Each row, then the band of its hidden value
[ 123 -254 -162 -255 -215   51  106  -15  282 -234 -185  -75  112  -48
   75  -45   85 -131  -88  -68  174   52 -168  -92  112 -120   72   28
   29 -155   47  -32   -2 -222  -99 -110 -130  195 -128   71  107  165
   14    9  153] | X
[ 169  -40  -78  -14   67  -38   81 -140   49   37 -242 -224  258  176
 -144 -106   34   79 -324  219  -22  -32   27 -227  156   32  283   14
  -29 -339  -95  -45  117  157  108  -98  -64  152   39   66   91   30
 -103  485   -5] | X
[ 148  279  152  216  292 -102  -39 -121 -270  503  221 -149  119  306
 -537  255 -144  101 -271  382 -141   23  184  140   -2  168  250  167
 -270 -229 -298  -98  254  509  -22 -153  -11  -28  372 -240 -104   55
  -48  188  145] | F
[ -27   29  166  -41 -160  176  135   98  325 -137   72  255 -224 -266
  364   11 -199  158   37  -96  155   63  161  398 -173 -152 -424 -130
    2  347  310 -285 -274 -590 -257   18  264 -172 -275   37 -331  325
  -51   -5   43] | S
[ -53  -28  148   21 -109   98  -35 -136  -56   12  210   26   36  -47
 -135   49  -96   68 -198  -10  127  -75   45  238  -62  -69 -144  -51
  -28   89  -10 -134 -148 -134   81   94   38   50  -83  -43 -158 -136
  -52  -47  -81] | F
[  54 -278 -154 -231 -241  116  145    6    3 -302   35  -35   47  -78
  -51 -103   31  -93   48    8  190   19 -284   -4  -37 -104   49  -64
  -23  105   60  -89   57  -74   29  -87   19  167 -208  102   31  -86
 -148  -13  -68] | A
[  54 -147  -91 -148 -216   -7   50 -167   14 -201   74   24   39  -40
 -216   25   12 -157  -48   36  172    2 -111  117  -34  -51 -131   27
 -106   36  101  -65   15   -9  128 -249  -33  176 -108  122   24 -235
 -106 -212  -87] | D
[ 219 -241 -382 -322 -134   79   73  -66  114 -133 -266 -217  130  142
 -215 -164  220  -95    9   16  163   -1 -349 -200   57   45  388   79
  -16 -170  -43   57  302  136  126 -358 -163  310   49  235  334   27
   84    0  -76] | D
[-222  280  -62  103 -143  -74 -306 -306  319  361   46  135 -220  165
 -274  231  -37   93  -78  -78  196 -240  167  306 -182   86 -217  234
   36  143 -415    5 -154 -204   33  -13 -293   -3  328 -106 -157   39
  355 -565  276] | Z
[ -34 -160   -6 -131   40   31   44  -95  -58 -103  199   51   68 -123
 -371  140 -255 -126 -128  194  242 -382   -1   88  -73  -77 -304  -18
 -321  157 -195 -250  -41 -150  200  -98   60   41 -249  226 -232 -166
 -118  106  109] | F
[ 270  -51   12  -39  -10  187  135  133  -84   79   14  -44   45  110
   30  -76   36  174  -48   17   17  227  -39  177  -52   11  334  -78
   -6  -33  233 -118  145   75 -183 -103  185   18   54  -72   -8  337
   35  237 -182] | S
[ -61  -14   70  160 -188   -5  -72  -96   13  196  130  150   47  153
   53   71  119   48  -57 -229   44  253  -80  282  -13   42  230   41
  267  -37  -33   84 -120 -146 -289  227 -164   36  388 -420  -99  236
  316 -352   58] | A
[-140  -44  -17  -98  111  138  -19 -217   44   44   98   -1   58  -63
 -284    0  -84   12  -78   84  157 -239 -111  116  -86   58 -104  -12
 -156  155 -125 -155   28 -131  131 -150   23   77   17  204  -98 -110
   51  -32  -11] | D
[ -29  151  232   51 -126  116  -29 -148  -37  144  236   41  -71   -7
  -28   80  -38  118 -127  -75   50  195   66  402 -124  -30 -205  -10
    8  117  233 -144  -76  -49  -38  -68   80   20   48 -115  -52  -37
  -51 -289 -108] | C
[  81 -260  -41 -264 -102  133  227  -50  110 -239 -142 -148  203 -115
  179 -190  130  -92  -63  -91   70  243 -354 -101  137  -73   81  -73
   84 -127  281  -78  107 -153  -51 -169  -23  228 -108  127  262   66
 -125   52  -27] | D
[ 307 -517 -267 -237 -134  -24  155  -84 -330 -242  -82  -88  402  133
 -288 -176  236 -268  -77  -99  183   61 -456 -142  158   34  401  -51
   21 -253  146   74  244  148  277 -239 -133  375   54  191  337 -182
  107   16 -345] | S
[ -27 -227  -52 -103    1  209    4   44  -68    6   69   35  127   68
 -110  -50 -124   60 -139   19  283 -371 -106  -30 -113  -79   38 -132
  -66  154 -150 -184  -51 -261   67  180   74   24 -138  144 -177  180
  137  236   -5] | Z
[-155  109  312  -72  -88  734 -128  155  313   88  380   55 -311 -255
  236  -42 -129  486  -14 -177  162  -18  137  622 -331 -141   14 -203
    9  502  207 -246 -284 -501 -458  272  433 -175 -213 -137 -472  400
  152  -35 -200] | F
[-226  560  333  376 -138   39 -218  -75  303  536  112  305 -402  126
  306  106 -186  492  -91 -203   59  -11  417  567 -323   36 -428   31
  278  371  -43 -137 -369 -513 -169  300   36 -323  273 -273 -344  386
  289 -380   89] | C
[ 136 -335 -275 -240   57 -108   94 -257 -153  -96 -180 -205  377   95
 -512   95  -13 -215 -353  205  208 -276  -79 -253  182  -45   94   25
 -254 -312 -244 -196  139  206  374 -202 -194  344 -148  255  112 -157
 -106  468  172] | F
[-107   -5  201  -22  -19  218   36 -186  108  -91  133  -64   37 -234
  -14  -83  -67  172 -192   13   21   25   30  248    2  -43 -100 -110
   -6   88   94 -157 -161 -202   25   36  135   59 -151   21 -159 -186
 -172  133 -165] | F
[ -53   71  124   -6  277  172   -3 -232  -69  174  243  -26   81  -64
 -415  112 -117   59 -134  211   11  -63   38  298  -73  118    9    2
 -302   71   -2 -203   97  107  -12 -272  163   31  117   72 -193  -77
  -11   76  -63] | C
[-129 -173 -151 -214  -39  346  -37 -170  223 -145  106   70  -99 -255
 -202 -144  107   83  201 -163  185  -72 -285  372 -136  114  156  -44
  -13  330    0  -22   -2 -294  -22 -211   71  127   64  184 -117 -107
  258 -281 -282] | C
[ -24 -291 -135 -280 -332 -140  219 -126  167 -406 -101   98   58 -204
   85   83  -73 -317  -50  -52  277   14 -145  -29   51 -231 -517  -13
  -56   49  149 -230 -124 -330  105 -161 -129  191 -377  195   53  -81
 -255 -125  294] | D
[  48   35   14  176  179 -198  154  -85  -44  121  -63  132  117   66
 -102  -24 -127   55  -62  181  -49  -29   22   41   33  152   37    0
  -21  -29 -133  -91   49  -81   28  -70   16  -79  218    4 -156   98
   20  269   38] | C
[   7   64 -367  -49 -205 -281  -44 -329  276   32 -320 -105  -36  156
 -296    8  165  -37  -17   49   58    7  -92  -70   76  132  136  257
  102 -174 -400  112  116  134  212 -260 -425  238  272   10  198 -186
   50 -198  195] | Z
[  36 -218 -132 -226 -376  294  -74 -146  203 -179   47    8  -43  -90
    9 -156  340    0  117 -405  175  290 -337  358  -42   17  289    5
  233   73  276  154  -23 -194 -117 -161  -93  277  139  -43  169  -60
  304 -606 -363] | C
[-121   84  143 -243 -160  398  -68  -19  297  100  127 -154 -164 -123
  148   22    5  160  -60 -199  175   82 -129  258 -137 -142 -178   15
   33  182  101 -178  -41 -292 -180  -10    7   78 -112   -9   79  216
   23 -344  150] | X
[ 165  -52  107  361   77 -515  115 -247 -746  360  194  181  384  381
 -464  363 -112 -172 -374  139  -27  167  166  171  116   83    9   33
  -66 -315  -94 -179   43  431  208   80 -176   80  366 -363  -99  -54
  -26  204  138] | S
[ 209  213   25  154  -20 -315  268    2  183  -14 -328 -162   46  102
  187 -176  -64  147 -130  317 -234  238   63 -245  171   58   64   83
  113 -279  -83   -4  135  101   27 -122  -58  -42   62  -56  121   26
 -408  434  115] | X
[ 182 -213  -40 -306 -256  263  135  161  199 -282   78  -94  -24 -121
   90  -17   19  -83   20   -6  163  163 -176   82  -25 -191   76  -19
 -100   19  229  -97   55 -120 -270 -154  109  117 -274    9   17  192
 -134  -67   38] | X
[-132 -192 -265 -140  119   33  -37 -385    8   43   86  -50  163  -37
 -624  192  112 -158  -25   93   92  -16 -195  184   63  156  347  126
 -198  -74 -340  -56  142  216  -49 -247 -206  275  290  -73 -106 -127
  173  -66  193] | A
[  39 -538 -221 -238  -60 -266  285 -246 -288 -446  -12   -5  430 -113
 -362  -40    6 -509  -67  126  180  -87 -469 -266  219  -26 -116  -27
 -155 -153  -44  -76  150   37  382 -263 -192  339 -148  287  182 -491
 -255   49   24] | P
[-102  262  427  260 -104 -187   63  -43   -5   97  320  203  -79  -23
  118  202 -344   -4 -185  169    2   41  246  238 -103 -124 -638   19
  -71  132   67 -197 -230 -232  -92  116   94 -222  -77 -194 -292  -42
 -307 -202  222] | Z
[  87   20   -4  240 -232 -608  173 -293  -28  -89  -73  178  168  115
 -104  240  -39 -282 -206  178  -87  330  174   35  208   -7 -204  160
   38 -341  -16    1 -103  148  -11 -111 -274   89  175 -310  -69 -179
 -263  -65  308] | P
[  47  196  -29  191   24 -296   86 -122   85  158  -64  195 -112   54
 -116   79 -126   75   39  121  -22   26  131  222  -53  153 -162  114
   -5   72 -162  -82    8  -91   59 -176  -67 -109  241  -34 -148   43
   20  -35  111] | S
[   8  -80  -30 -133 -165   12    1 -199   55   -5  -13 -134  106   24
 -132   52   77  -65 -184  -64  114   88 -118   52   70  -59  -16   70
   23 -140  -27  -62   15    4   71  -86 -189  228   14  -31  151  -79
  -41 -150  110] | X
[ 160 -139  208  106   -3  -93   40  -86 -478  201  295  -64  400  298
 -253  164   26 -204 -327   52    2  226 -140   17  126  -20  212   26
  -43 -350   83   -5  130  311  -67   57 -103  154  254 -314  104    7
   -4 -102   24] | Z
[ 178 -192  -11 -134  -38 -122  169 -127 -230  -49  162 -129  265   53
 -369  307  -24 -315 -225  208   32  259  -68   40  156  -98   73   97
 -283 -317   40 -176  177  387 -111 -240  -99  237  -21 -187   45  -21
 -266   77  314] | X
[  81  -41  146  -84 -129  274    6   56  162  -45   57  -57   65   48
  174 -118  -14   92 -182   -9  123   13  -30   32  -59 -120   22  -83
   17   -9  251  -59  -56 -217 -168   16  148   20 -125   32  -23  196
    0   -9 -131] | A
[  59 -167   18 -339 -137  669  -18 -120  254 -117 -116 -402  163  -55
  189 -340  335  279 -247 -207   71  291 -236   58   43  -97  513 -172
  159 -144  467  -41   56  -24 -187  -77  145  333 -127   70  261  141
   28  157 -402] | P
[ 233   40   44  -13 -123    6   56  -60   16   11  -36 -231  108  128
  -73 -118  120   61 -163   79  -80  251  -98  -14  105   33  280   78
   63 -269   75   95  162  215   19 -168  -59  154  113  -86  221 -103
 -140  -11 -175] | F
[  71   31 -196  -64 -125 -241   96 -170   32  -32  -20   -1  -58   49
 -313   77   18 -160  115  141   38  102 -173   71  -12  103  -49  193
  -92   -4 -161    2  210  177  129 -389 -190  130  167   36  123 -208
 -114 -299  121] | D
[ 260 -137   99 -131 -152  353  -84   -3  -21   36   39 -294  241  194
   -5 -231  258  107 -276 -152   55  177 -214   -3   79  -29  510  -37
  142 -298  271  159  118   83  -50  -30    8  245   97  -46  298   41
  154 -103 -434] | F
[ 224 -516  127 -112  -97 -290  459  -79 -519 -419  167   65  492 -163
  -29   28  -11 -509 -129   -2   21  423 -387  -30  293 -119 -196 -122
  -71 -268  456 -155  100   51  123 -186  -23  251 -160   -2  209 -296
 -408   45  -47] | S
[ 225  -97   36  -70 -170   46  129   -3   -2  -89   28 -145  143   67
   -9   24   80  -37 -178   76  -25  342  -41   47  109  -90  257   17
  -14 -259  191  -35   83  186 -210  -96    8  154  -20 -206   64   97
 -181  106    9] | X
[  92 -447 -366 -265 -430 -216  174 -276  -73 -319 -155   -2  218   -6
 -175  132  266 -374  -53 -203  194  366 -298   37  196 -108  120   66
  108 -247   87  -46   34  132   55 -171 -375  459   -4 -128  244 -120
  -53 -189  203] | D
[ 153  103   36  267   22 -410  106  -83 -224  232  -13  125  137  286
 -152   50  -66  -60  -88  135  -68   97  -20   -1   54  158   13  116
   66 -167 -140   41  124  116  119  -79 -158  -37  380 -139   44    0
   22  -60   49] | C
[ -49 -147  -34 -181 -230   62  -37 -113  163 -110   -2    6    5  -85
  -33  -27  -21  -59 -101 -171  273 -199 -145   68  -28 -102 -273   13
   54   94  -73  -67 -125 -382  205    3 -148  141 -147  179   67 -105
   72 -270   28] | F
[ -42 -271  -37 -147 -130  271   22 -189  174 -161 -100 -117  234  -74
   98 -209  230   67 -183 -202   87  159 -228   38  129  -33  350 -113
  209 -144  157   22  -88 -205 -121   84  -54  255   28  -42   66   42
  129   77 -178] | Z
[ 184 -132   85   77 -149  -86  107   88 -141  -59  177  209   83   82
    8  -18  -35 -121   28  -39   83  118 -132  165  -34   11   10  -15
   39   24  176   45    6 -150  -85  -49   49  -30  118  -82  -60   60
   91 -252 -175] | C

New part:
[ 147   40    2 -101 -174 -146  -62   42  241 -122   89 -106  209    0
  -59  152 -217  -52  -25  -24  130   91   57  102 -174  162  108  -96
 -237 -317   70   -1 -325   15   30  129  -69    4  109 -111  -81    8
  325  186  101] | z536
[ 192 -313 -418 -196 -539  425 -166   44  481 -132 -215  -68    4 -323
  -25  171  337  156 -782   66  217 -394 -511  285  217  440 -650  -18
  107  343  -66  141   30  -27  302  120  375 -393 -192   68  677 -426
 -278 -312 -167] | z536
[ -91  -15  -63   13   74  -10 -127  130 -129   75   58 -127  125  237
    8 -199 -108 -180  122   52   11  101  -19  -36  -17  -18   23  143
  112   25   21 -132   70   30  169   62  -42  -25   -4 -154  118 -142
   74  -31 -142] | Z408
[ -88   96  -10  215   48  172 -193  145 -399  149 -194  -91  142  118
 -166  148  -83  -15  -10   40  -98  130 -116  119   49 -175  269  175
  -34  -45 -317  -94   64  191  119   34  118   96   42   35   49   96
  187   94 -101] | Z381
[ 138 -300  -89 -289  -65   85   99  -50  197  -14 -163  135 -141  -99
   -6 -220   38  -13 -242 -104   85 -162 -102  100  250  245 -431   75
  -17  220  186  116  166  -62    2  150  144  -54   81   94  120 -139
 -158  -80  -84] | z398
[ -83 -349  -87 -189  -98 -185  335   -7   98  -40   55  194  213 -176
  -75    8  123  176   21  167  343 -114   35   38   49  263 -117 -184
 -176  -77   22  185 -100 -394   86  427  -39  -44 -111   94   76 -149
   54  -22   72] | Z677
[-150 -303 -185 -447  466  -83   42 -147 -421  163   -5  -18 -140  -14
 -120 -351  136 -187   92  112  157  -51 -158   73  237  182 -152  254
  133  180 -330  186  489 -123  -35   12   57  126 -111 -127   57   -6
 -412  -89 -540] | z398
[ -34 -245  -58 -189 -108 -146  370    3   59   34   -8  123  234 -138
   -6  -16  105  103  -27   84  188  -67   44   29  -15  302  -68 -211
  -37  -52  -77  165 -126 -293   26  333  -29   26 -122   52  131  -67
  132  -47  112] | z536
[  99  -62  -44 -226   16 -155   -4  -40   70  -45   67  -71  113  -35
  -83   21 -111  -77   13    7  152   33    7   98  -66  201   40  -29
 -133 -202  -45   85 -124  -27  -30   96  -43   38   64 -128  -54   37
  122  127  -76] | z536
[-144   79   19  137   -3   44 -209  217 -332   70  -85 -180  215   42
 -138  120 -132  -57   35   30   42  145  -43  178  -45 -105  231  187
  -43 -117 -213 -145  131  128  215  -34  140  -53   10   60   12   14
   88   89 -156] | z733
[ -73 -178    2  -15  -12 -252  432  107  -12  111   75   97  219   66
   44   22   10   66   90   52  133   26  178  -18 -105  207    9 -238
  137  -69   87  157 -193 -193  -41  310  -78 -134  -36  -27  118  -78
   78  -59  111] | z253
[-135 -152 -109 -190  273 -101  -24   24 -296  136   41  -91   16  123
  -71 -248  -13 -201   99   57   80    4  -70   21   55   61  -72  177
  180  105 -106   54  279  -34   86   30   -6    1  -56 -134  115  -89
 -224  -83 -362] | z253
[  80 -302  -18 -299   36  -32  165  -23   92   18 -158  176 -164  -57
  -53 -253  -65  -79 -150 -166   68 -119   -2  105  219  167 -384   91
  -23  199  260  142  231  -60  -25  144   95  -25  128  143   21  -96
 -228  -59 -113] | z253
[ 106   92   86   19    4  -92  475  -33  -67  325   17  -98  219   64
  299 -157   79   49   17   -1 -263   49  160 -166 -189  320  165 -262
  492  -62 -159   20 -368   -1 -321  109 -108   65  -45 -324  176  176
  442  -28  410] | Z677
[  27  -50  -53 -171   50 -174    7   44   -4   -9   66  -84  117   72
  -86   24 -151 -146   33  -17  119   84   30   98  -97  138   43  -14
  -55 -152  -22   82  -71    7   22   87  -46   -2   45 -107   -3  -11
   40   68 -145] | Z408
[-126   53  -55 -144  -54   11 -175  189 -188  -35  -30 -218  189 -112
 -114   68 -140 -133   47   40  209  214   -1  317  -42  135  220  163
 -101 -204 -311 -165  155   77  158 -158  165 -100  -51   12  -32   19
   24  103 -215] | Z408
[ -66  103   19  228   34  198 -245   91 -363  134 -138 -141  164   53
  -98   71  -23   64   15  101  -82   89 -134   58   63 -155  263  218
  -58  -82 -300 -175   51  143  120   36  127   95   40  -19   -1   95
  285  146  -15] | Z677
[-253   16   -8  119   35  -31 -201  126 -112   43   99   26  -73  186
 -139  -12 -335  -75  109  139   55  170   96   91   55 -255  194  252
 -192 -134  138 -222  -29   17   83  108 -107  -18   84 -112 -203 -152
   81  102  102] | z733
[-105 -114  189 -241  197 -115  347 -127 -129  282   63 -309 -143   71
  512 -203  195   78 -429 -114 -373  131  -31 -152  -87  251 -334  225
  -19   89 -221   81  221 -196 -150  244  344  394 -184   87 -307   38
   66   14  187] | Z677
[ 219   81   36 -103 -277 -218  -11   78  372 -195   79  -77  248  -25
 -107  336 -322  -45  -69  -99  163  139  132  184 -262  193  161 -210
 -358 -445  129   62 -484   52   -8  152  -81  -20  174  -52 -144   55
  390  252  168] | z398
[-142  -84 -115  -94  -77 -126   64   86  144   40  179  -38   42  150
   50 -101 -150 -120  -39  108   67   59   65    0  -84   96  -57   -2
   61  -32  138  -56 -155 -124   70  183 -144  -71  -93 -211   92 -260
   40  -92  108] | z253
[ 164  -78  -40 -338    0 -268   90  -88  146  -96   90  -57  120 -140
 -132  170 -132  -50  -31  -21  230   31   46  180 -132  312   68 -140
 -225 -327  -83  219 -228  -49 -125  110  -49   38   82 -117 -126  119
  107  188  -72] | z536
[ -94  -81  -83 -103  162  -85  -61   76 -198   86   47  -96   83  153
  -65 -173  -82 -188  109   44   72   50  -29   23    2   34    0  127
  121   26  -42  -10  142    4  110   44  -34  -24  -13 -135  102  -93
  -78  -37 -254] | z253
[ -44 -277  -44 -129  -57 -195  373  -14   81   22   81  157  204 -115
    0  -28  107  172   64  151  257  -84   89  -17    8  266  -57 -206
  -52  -94   45  153 -175 -328  -13  383  -71  -63  -68  -10   68  -95
  125   -5  147] | Z677
[ 151 -304  -74 -301  -63   99   89 -111  198  -12 -146  130 -146 -186
    5 -262   80   51 -242  -62   93 -216 -118   76  271  258 -423   94
  -33  193  174   89  156  -98  -27  156  135  -37   79   60   82 -111
 -112  -42  -14] | Z677
[-199   -8  -53   24  -20  -52 -117  121  -34   29   97    0    7  157
  -98  -45 -271 -116   66  112   63  136   73   75   -1 -118  128  149
 -112 -104   92 -165  -65  -23  101  119 -123   -9   12 -128  -76 -168
   92   36   79] | z253
[-115    8 -113 -116 -144  -10  -86  106   82  -14   73  -78  149   80
  -27 -107 -184 -175    9   93   68  120   11   63  -66   76   83   50
  -64  -93  -50 -167 -108  -64  163   93 -118   61 -102 -150   80 -170
  205  -19   74] | Z381
[  21 -125  -25 -216 -165  -27  388  -47    2  138 -135   36  246 -206
   65  -69  134   66 -197    2  -53  -82  -25   12  -58  333  -37 -203
   77    6 -279  121 -129 -209  -28  245    1  219 -193   40  193   54
  270  -70  244] | Z677
[ -93 -330 -142 -340 -254  -47  320   34   62  -43 -187  166  255 -298
 -152   70  128   51 -272   20  217 -125 -111  180   37  307 -198 -172
 -236   49 -250  231   60 -354  232  371   80  174 -263  326  217 -124
    4 -127   -8] | Z381
[-122 -298  -84 -255 -204 -147  353   70   20    4 -117  145  247 -241
 -136   86   66   51 -214   10  201 -120  -25  158  -32  249 -159 -183
 -133   17 -125  231   24 -323  189  348   38   67 -212  272  187 -129
  -45 -124   20] | z733
[  19 -230  -10 -253    0  -12  201   -2   80   86  -83  -50 -120   -3
  166 -138   70  -19 -353 -139  -68  -31  -69   59   77  248 -416  105
   22  187   53  133  198  -83   -3  170  243   31  -37  131   27 -119
 -167  -96  -51] | Z408
[ -37 -130  -88 -259  164 -197   33   12 -144   40   50  -72   69   14
 -132  -52  -84 -169   43    6  159   18  -13  122  -37  154  -15   40
   31  -64  -93  144  104  -32   26   48  -20  -14   -7  -95   40  -15
 -156    4 -294] | z253
[ -41 -140   11    3   31 -249  465   94  -17  150  101   75  210  116
  106  -19   19   58  142   57   91   60  212  -58 -116  239   49 -258
  230  -78   81  140 -243 -156 -121  277 -100 -148  -14 -118  124  -42
  128  -54  142] | Z408
[-149  -68  -58   29   39   -9  -85    2   57   41  161   56 -125  175
   -1 -112 -183    6   75  196   64  102   66  -15  110  -80   59  173
 -138  -89  161 -164 -134  -76  -38  194 -123   -9   60 -229 -157 -176
  142   74  187] | z536
[ -30 -119  -41 -205 -165  -70  437   46  -32  154 -156   40  248 -122
   39   -3   73  -19 -217  -59  -67  -18   13   65 -108  313  -39 -234
  128   39 -269  167 -101 -167    6  231    9  176 -210   95  248   20
  162 -134  162] | Z408
[ -69 -150   40   44   42 -318  444  102  -36  149  137   84  209  101
   60   17  -24   80  161   65  125   16  236  -50 -142  179   53 -250
  228 -105  171  157 -243 -165 -105  284 -125 -212   17 -115   93  -61
   68  -44  139] | z733
[-161  185  -62  -41 -182  106 -372  205 -130  -65  -57 -167  297   40
 -191  -66 -327 -282  125   60   51  242  -25  173  -81 -104  356  193
 -232 -206 -256 -365   17   76  340  -74  -89  195  -77  -42    5  -48
  371  109  -18] | Z381
[ -74  100 -140 -216 -279   -9 -139  176   75  -60   13 -217  385  -17
  -59 -110 -194 -317  -22   18   67  124  -41  122 -220  181  142  -28
    1 -128 -228 -200  -85  -34  323  -24 -122  117 -216 -116  252 -137
  283  -62  -16] | Z408
[  30 -253  158 -335  254 -186  323  -75  -44  115  -87  152 -215   80
   98 -411 -135 -127   16 -237  -82   49  170  -29  164  127 -293  149
  -68  126  270  112  274  -98 -176  175   57  197  176  140 -272   46
 -103   48  -14] | Z408
[ -80   60  -23    1  -40  110 -221  127 -217   10  -65 -182  191  -75
  -88   44  -61  -15   52   92  122  145  -65  197   28   43  225  189
 -114 -163 -297 -194  101   76  145  -70  158  -25   -7  -10  -32   44
  177  139 -106] | z536
[-134  -39 -110  -98  -92  -80   -3   98  120   10  142  -50   66  131
   16  -92 -181 -141   -4  102   77  113   59   40  -68   82   19   30
  -16  -78   66 -110 -139  -87   89  138 -127  -26  -76 -188   50 -213
  108  -40   93] | Z408
[ -56 -152   19    0   18 -279  472   96  -10  148  105   76  208  107
   90    5    4   58  104   44   86   40  209  -53 -138  221   22 -262
  210  -76  105  164 -240 -173 -100  300 -103 -140  -24  -89  118  -58
   99  -62  147] | z253
[ -52 -182   95 -236   90 -115  268   -5  -27  165  -24 -161 -125   55
  277 -123   62  -20 -390 -180 -191   47  -22    2  -32  213 -394  153
   13  147   -1  143  237 -106  -35  189  289  142  -77  160 -118  -68
 -149  -62   -5] | z253
[ -27  -66   72   97   78 -311  492  103  -61  223  148   34  211  181
  146  -24  -34   49  191   37   11   61  279 -106 -192  197  114 -283
  381 -102  158  126 -318  -86 -200  229 -156 -211   42 -220  121   -1
  150  -47  204] | z733
[-101  100    8  285   52  156 -210  184 -400  144 -147 -127  199  184
 -118  131  -65   -2   42   57  -90  147 -105   61   19 -199  261  178
  -17  -46 -261 -127   58  176  175   64  120   57   43   30   62   53
  221   93 -107] | Z381
